[-439   47 -186 -192 -346  314  206  274  136  -27  -30  103  172  -82
   -8  437 -476  -92 -245 -192  402  -24 -389  333  191  748  166 -560
 -185  502 -290 -135 -618 -271 -270]	6
[-439   88 -216  -44 -424  344  248  264  155 -100 -104   40  183  -94
  -51  402 -533  -17 -330  -94  420  -80 -345  471  140  656  192 -641
 -188  485 -269 -181 -647 -374 -345]	9
[-132  -13  240 -247 -206  330 -125  -51  736  106  184 -162   81  -48
 -252   66 -202  332  144  471   69 -132    6  215  178  393  196 -289
 -130  -30   40  136 -218 -243  420]	9
[ -54   68  273 -290 -201  417 -344 -193  701  -52  414 -107   43 -126
 -207   78 -459  -82  260  348   44 -154  251  208  199  301   -5 -110
   28 -137  158  -56  -73  -55  414]	10
[-250   98 -127 -606 -169  290    8   -3   94   -4  154 -194  -65  -49
 -152  673 -535 -107 -198  -23  429  -69  -68  133  172  667   53 -485
 -128  460 -163 -491 -344   31  145]	10
[-209   72 -111 -589 -153  288  153  -29   28  127  102 -282   46   -8
 -149  636 -469 -107 -291   20  268 -100   44  163   49  573   15 -468
 -127  395 -205 -544 -333 -104  130]	12
[ -67  107  288 -356 -201  436 -370 -205  758  -13  358  -93   55 -136
 -256  177 -375  -46  143  339    7 -120  323  182  235  280    4  -80
   40  -74  191  -72  -72  -39  518]	8
[-229   19  -88 -590 -161  286   72  -30    1  -19  185 -275    8  -96
 -172  562 -624 -256 -259   18  345 -141   -6  200  147  605   16 -492
  -50  427 -160 -586 -331    2  102]	3
[ -84 -140  341 -284 -219  301 -143 -125  697  108  220 -138   92  -22
 -330  -47 -176  162  190  414   59 -172  -69   52  182  396  173 -281
  -90   34    0  256 -336 -277  466]	9
[ -58  140  280 -283 -245  441 -464 -139  771 -113  401  -72  -23 -152
 -185  204 -451  -58  265  277   23 -161  312  179  240  312   -9 -115
  -17 -133  215 -120 -107  -67  423]	8
[ -64  -86  314 -192 -255  319  -59 -158  678  131  270 -174  130   35
 -325   29 -254  121  149  507   57 -232  -89  206  150  311  199 -258
    4   12   81  260 -236 -238  468]	2
[-402   49 -225  -76 -375  348  229  322  139  -66 -102   47  214 -118
   16  382 -496   -6 -287  -88  404  -48 -298  480  183  702  181 -541
 -174  398 -275 -179 -639 -375 -320]	11
[-103  -35  267 -295 -213  306  -61  -72  664  147  272 -140   62  -19
 -322  -31 -230  216  158  414   97 -155  -57  126  156  447  179 -324
  -94  -35  -23  251 -292 -316  380]	12
[-276 -138  283 -288  -75  261 -236 -108  694  -75   85 -250   47 -176
 -189  110   27  217  -73  204   91 -248  224  125  193  281  158    3
 -125  149   98  -41 -298 -104  360]	1
[-236 -119  285 -264 -102  310 -200  -51  679  -97   38 -225   67 -102
 -133   16   19  163  -82  206  136 -350  204  211  135  301   90  -82
  -83   81   20   60 -335 -178  286]	5
[ -93  105  311 -308 -197  438 -328 -125  769  -36  386   10   58 -148
 -230  180 -393   44  139  322   76 -109  315  252  209  338  -25 -114
  -28  -44  150  -48  -33  -69  392]	5
[-413    7 -178  -59 -367  279  191  294  186  -80 -128   97  243  -35
    2  417 -514 -138 -297 -115  447 -109 -342  445  192  685  155 -524
 -153  498 -291 -109 -587 -280 -277]	11
[-397   42 -185 -197 -335  297  172  244  168  -20  -45   46  177  -61
  -43  411 -525 -200 -220 -100  427 -102 -384  357  192  696  199 -532
 -121  522 -245 -130 -594 -212 -200]	8
[-335    9 -168 -133 -392  320  263  319  108    5  -88   81  213  -98
  -76  441 -458 -108 -313  -52  426 -133 -390  431  149  656  215 -593
 -153  462 -288 -161 -616 -341 -359]	7
[-113 -139  321 -422 -174  218 -214 -121  648  172  311 -167  -17  -85
 -371  -46 -222   47  330  446   57 -177 -200  -28  208  416  282 -274
  -62   84   86  336 -209 -101  518]	7
[-371   30 -157  -45 -474  323  240  279  177 -105 -113  121  210 -111
  -13  465 -506 -151 -231 -106  378 -101 -359  468  161  589  165 -571
 -171  455 -265 -130 -582 -305 -278]	12
[-261   55  -96 -563 -135  308   89  -36   -9  -35   84 -256  -56  -34
 -110  639 -472 -130 -283  -26  366 -191  -47  185  124  584   36 -535
 -114  466 -212 -531 -367   11   95]	7
[ -89   56  291 -236 -213  400 -373 -168  770 -165  377  -56  104 -183
 -193  147 -447  -71  198  257   33 -156  328  201  236  310  -96  -64
    0  -79  155 -188  -78  -51  387]	3
[-389   12 -226   15 -340  303  288  286  118  -10  -48   96  307  -50
   33  387 -500  -91 -261 -100  410 -116 -371  529  163  686  170 -484
 -140  495 -295  -80 -563 -321 -346]	2
[-244   69 -100 -577 -186  307   46  -21   34  -80  125 -230  -65  -79
  -38  641 -511  -87 -265  -64  360 -112   44  194  145  642   -6 -438
 -147  353 -209 -598 -373  -56   92]	10
[ -15 -120  393 -276 -211  250 -117 -120  709  165  247 -126  111    4
 -328  -35 -248  113  190  524   88 -192  -45  113  183  410  170 -217
  -74   49   11  268 -254 -224  454]	12
[ -63  115  293 -321 -169  496 -476 -236  751  -47  378  -26   40 -135
 -174  236 -434 -198  368  202 -109 -140  359  141  210  235  -29  -19
    2  -86  273  -76    2   70  632]	1
[-239 -119  304 -254 -150  290 -153  -79  717  -58  105 -191   40 -132
 -202   -3    9  123 -112  172  181 -337  109  142  126  311  167  -65
  -69  166   86   72 -387 -203  253]	8
[-220   35   22 -622 -180  316   28  -49  107  -37   89 -189  -75  -91
 -161  601 -498 -121 -266   68  386  -29  -38  178  132  661    2 -465
 -157  356 -185 -627 -424  -53  133]	4
[-103  -95  303 -263 -216  325 -149 -124  739   71  222 -123   88  -26
 -369    5 -227  215  191  420  116 -164  -63   79  147  409  195 -322
 -101   -9   30  173 -251 -261  470]	10
[-430   25 -161 -206 -334  353  156  269  173  -50   10   81  114 -116
  -16  443 -509 -154 -143 -200  391  -47 -384  299  199  685  212 -499
 -161  496 -228  -81 -649 -215 -223]	5
[ -73 -107  315 -303 -191  291  -83 -107  645  164  231 -170  123    2
 -337  -62 -184  143  154  410    6 -246  -70  100  123  348  180 -264
  -33   13   53  244 -259 -258  470]	3
[-133 -130  322 -323 -237  282  -94 -108  641  101  244 -191   62  -49
 -351  -61 -195  196  157  411   19 -203  -83   53  134  347  204 -275
  -53   30   15  275 -309 -281  439]	3
[-262 -182   25 -541 -233  138 -154  236  168   -2  -43 -256   34   22
 -403  449 -331 -168 -176   90  535  -68 -358   28  406  588  174 -845
  -76  374  -83 -287 -503  -16   87]	11
[-292   80 -165 -528 -210  294   75   23   68 -150  153 -219   -6  -90
 -122  698 -495  -88 -286  -83  372 -155   -8  226  206  557    8 -554
 -133  462 -202 -557 -332   23  169]	0
[-197 -101  377 -202 -139  303 -112 -112  725  -59   36 -188   32  -43
 -207  111   25  206 -125  219  174 -382  158  218   71  287  108  -84
 -105  143   65   17 -339 -222  256]	5
[-388   56 -116  -88 -413  338  240  250  170  -59  -71  140  198  -70
  -39  511 -525 -110 -309 -137  396  -73 -367  426  185  675  161 -550
 -162  486 -246 -155 -624 -295 -261]	4
[-289   14 -145 -597 -136  305   94   15   50  -34  158 -216   15  -78
 -159  660 -504  -83 -220  -77  341  -61  -61  129  140  584   19 -518
 -141  438 -205 -577 -322   14  163]	3
[-224   49  -90 -577 -101  290  105  -10   40   -6  153 -187 -120 -127
 -127  597 -501 -157 -145  -26  421  -69  -63  202  162  628   37 -433
 -144  390 -172 -560 -382   10   80]	1
[-186  -83  322 -202 -209  338 -143  -47  697  -60   62 -180  128 -114
 -215  178   42  252 -244  245  141 -376  256  301  177  255  120 -147
  -45  129  131  -41 -263 -207  277]	11
[-243 -152  311 -359 -104  258 -212  -99  725  -61  186 -264   11 -161
 -192  131   29  156 -114  183  157 -308  209  122  194  295  148  -17
  -90  143  107  -38 -278  -86  329]	9
[-256  -72  262 -206  -78  238 -125  -65  730  -79   28 -211  156  -76
 -173  141   16  264 -251  174  122 -319  225  205  192  288  110  -43
 -103  165   17  -65 -280 -133  309]	8
[-136 -143  349 -417 -207  282 -264 -149  704   38  243 -140  -40  -77
 -324  -39 -165  122  250  356   78 -162  -93  -55  213  424  180 -335
 -102   44   19  249 -311 -173  543]	9
[-188   75  -70 -610 -169  340  -20   -1  102  -53  116 -138  -76 -144
 -131  642 -509 -179 -198  -65  367  -95   39  165  175  623  -11 -504
 -129  374 -183 -572 -345    8  172]	0
[-360   12 -195  -23 -407  373  277  293  153  -52 -159  140  229 -114
  -40  416 -496  -89 -263 -122  430  -66 -374  465  137  636  196 -574
 -155  399 -316 -147 -641 -371 -354]	10
[ -61  140  225 -252 -223  402 -342 -214  683  -91  350  -78   87 -185
 -267  181 -407  -57  112  255  -47 -184  366  222  234  285  -28 -133
   27  -60  177 -133  -42  -99  487]	8
[ -81 -141  409 -393 -222  207 -174 -132  709   90  258 -163   16   -8
 -293  -37 -204  138  154  459  104 -203 -115   -4  251  381  176 -290
  -59  102   35  279 -313 -130  543]	0
[-233   93 -159 -564 -170  278   94    5   59  -76  141 -170   24  -98
 -144  674 -439 -107 -254  -50  328 -107  -61  224  198  602   15 -500
 -131  409 -181 -653 -324    6  177]	8
[ -64  124  292 -281 -204  477 -404 -188  795  -84  305  -75   72 -112
 -171  152 -436  -22  245  306    3 -134  338  192  165  361  -46  -80
  -28 -194  132 -174 -100 -102  435]	10
[-230 -127  340 -178  -97  257 -172 -132  715  -83   -7 -222   61  -93
 -248  114    1  154 -117  208  166 -329  147  210  129  338  117  -49
 -115  118   50  -42 -337 -190  283]	4
[-227  -36  284 -238 -189  340 -138   18  763  -23   50 -192  116  -75
 -160  140  -79  277 -109  273  145 -268  154  228  140  357  145  -82
 -139   50   23   35 -297 -225  225]	7
[-296   79 -178 -546 -155  284  109   11  -32  -54  163 -262  -15  -97
  -78  516 -483 -158 -212  -63  340 -136 -109  232  160  595   25 -494
  -78  425 -188 -459 -391    4   68]	2
[-235 -135    1 -583 -189  171 -230  238  186   35  -61 -265   31  145
 -384  605 -321 -167 -158   74  520  -58 -286  -91  364  634  153 -899
 -101  383 -102 -347 -476    7  187]	6
[ -70   -1  376 -332 -175  382 -505 -215  790  -75  398  -23   38 -146
 -252  160 -455 -243  327  310   38 -104  220   56  241  321  -37  -41
   10  -38  172  -60 -111   60  483]	4
[ -67   45  338 -310 -188  406 -379 -188  719  -88  425  -60   48 -135
 -210   80 -394 -140  215  257   54 -186  221  163  229  331  -34  -65
   29  -48  160  -34 -140  -20  405]	2
[ -67 -107  349 -346 -148  276 -124 -129  708  188  226 -164  138   75
 -364    4 -259  -29  268  483   61 -250 -119   66  127  383  184 -229
    1   54   18  229 -216 -105  525]	11
[-420   14 -195  -47 -486  340  218  280  101  -92  -16   80  198 -156
  -17  431 -483  -92 -223 -117  378  -91 -350  485  208  666  215 -569
 -163  482 -241  -99 -629 -374 -347]	12
[-283  -90  276 -286 -114  282 -135   -5  781  -19   73 -209  140  -57
 -145  100  -35  252 -194  186  134 -258  179  170  145  316  143  -69
 -134  106   23   12 -303 -164  313]	0
[ -56   36  322 -398 -196  381 -390 -230  703  -55  446  -53    4 -189
 -209   55 -369 -208  187  229   30 -187  286  106  223  299  -57 -106
   47  -26  192  -51  -89   -8  459]	9
[-226   47  -68 -490 -247  308  143  -26   71  -44   64 -234   -3 -127
 -181  654 -498 -135 -321   58  386 -154   29  209  113  581   25 -530
  -90  461 -235 -562 -426  -98   12]	12
[-255   70 -158 -627 -229  240   28   14   68 -131  160 -131  -79 -131
 -139  724 -483 -246 -251 -147  382  -71 -120  106  226  554    9 -501
  -99  466 -136 -552 -354  101  217]	11
[-382  -20  -89 -172 -358  310  196  248  149   -4  -16  125  172  -98
  -67  356 -537 -198 -184 -139  390    5 -396  336  191  710  172 -529
 -167  466 -277  -98 -624 -285 -265]	6
[ -74  -53  314 -329 -230  347 -133 -150  690  124  256 -175   35   -4
 -319   43 -246  148  214  407   59 -199  -63   58  164  415  207 -293
  -41  -50   55  189 -295 -240  493]	10
[ -81   53  286 -232 -138  441 -301 -201  698  -89  341  -83  122 -119
 -268   82 -473 -161  207  265   11 -181  317  210  190  324  -31  -71
   -3  -94   84 -112 -133  -94  426]	1
[-194 -132   65 -634 -180  202 -165  168  208   95  -64 -241   26   94
 -446  502 -411 -212 -228   90  560   -9 -293  -14  382  667  134 -841
  -88  343 -126 -349 -523  -29  179]	0
[-251 -156  384 -270  -77  202 -167  -91  706  -29   37 -171   95  -70
 -122   15   80  172 -205  160  123 -369  183  151  116  288   84   12
 -113  171   32   46 -264 -144  221]	7
[-428   -7 -210 -124 -340  304  207  268  109  -72  -10  126  202 -141
 -123  408 -441 -130 -238 -169  448  -77 -400  398  223  690  208 -578
 -168  540 -250 -156 -611 -283 -273]	1
[-246 -148   96 -638 -278  189 -155  184  183  -18  -83 -275    8  100
 -370  580 -382 -241 -129   92  563 -105 -283  -12  391  691  188 -824
  -46  419  -60 -320 -416   67  238]	10
[-229   53  -67 -637 -197  317   38  -65   57  -84  132 -176  -70  -81
 -109  622 -494 -168 -245  -66  402  -92  -58   85  147  625  -22 -521
 -109  439 -196 -598 -424   15  142]	10
[ -53   35  287 -279 -219  369 -398 -182  795 -118  373  -33   44 -178
 -267  125 -383 -162  198  214  118 -179  264  152  256  362  -43 -105
  -17  -17  187  -63 -104  -66  456]	9
[ -53   25  347 -314 -211  397 -374 -209  735  -94  416  -11   46 -222
 -304  109 -390 -122  196  197   92 -169  245   96  287  389   -6 -123
   23   -8  182  -87 -141  -45  410]	10
[-251   94  -74 -626 -204  306  104    2   84  -37  164 -213  -70  -71
 -112  605 -497 -151 -288   22  430 -117  -33  182  127  675   -5 -512
  -99  434 -210 -554 -421  -46   62]	6
[ -93 -169  344 -320 -188  278 -146 -100  673   72  234 -127  102  -74
 -337  -70 -182  197  155  400   86 -204  -25   53  190  436  138 -300
  -72   33  -15  197 -279 -267  445]	3
[ -97 -110  396 -441 -224  241 -234 -143  749   63  302 -124  -19    7
 -306   55 -232   63  212  382  113 -178 -107  -25  232  444  162 -235
  -95   79   37  222 -281 -114  554]	9
[-255  145 -151 -598 -157  343   19  -21   80  -63   90 -201  -64  -37
  -80  792 -492  -95 -243 -117  285  -55   24  147  152  526  -13 -477
 -139  376 -139 -616 -309   75  263]	11
[-108  -46  274 -308 -229  323 -110 -118  655   64  251 -217   50  -80
 -335   58 -185  252  154  438   51 -211  -30  111  185  383  196 -310
  -50   15   39  180 -275 -226  474]	2
[-396   23 -142 -145 -384  317  265  273  178  -61 -108  114  177  -96
  -57  455 -488 -107 -307 -120  425  -21 -396  406  157  644  152 -560
 -178  419 -290 -175 -627 -296 -256]	4
[-274 -117  300 -215  -87  292 -216  -70  773  -57  -35 -214   44  -78
 -169   30   32  237 -116  193  160 -257  184  184   56  256  127   -5
 -173  114   32   44 -320 -188  248]	9
[-222 -128   96 -600 -239  212  -85  190  178    3  -20 -252    9  131
 -418  536 -373 -248 -201  118  584  -44 -223  -66  360  675  159 -865
    1  395  -93 -317 -465    0  196]	6
[ -82 -121  300 -289 -254  279 -109 -119  630  208  327 -196   55  -71
 -333  -19 -252   86  292  455  -16 -166 -122   77  183  368  298 -248
  -48   21  109  332 -271 -242  477]	12
[-383   60 -183  -70 -366  389  270  310  184  -59 -159  119  180  -96
   18  476 -491  -71 -273 -164  380  -73 -297  430  152  615  187 -523
 -187  395 -295 -149 -664 -328 -269]	1
[ -68  102  276 -322 -246  427 -353 -187  786 -118  291 -122   55 -118
 -178  102 -399  -48  184  312   29 -179  327  148  137  304  -56  -57
   -9 -124  118  -74 -135 -109  470]	10
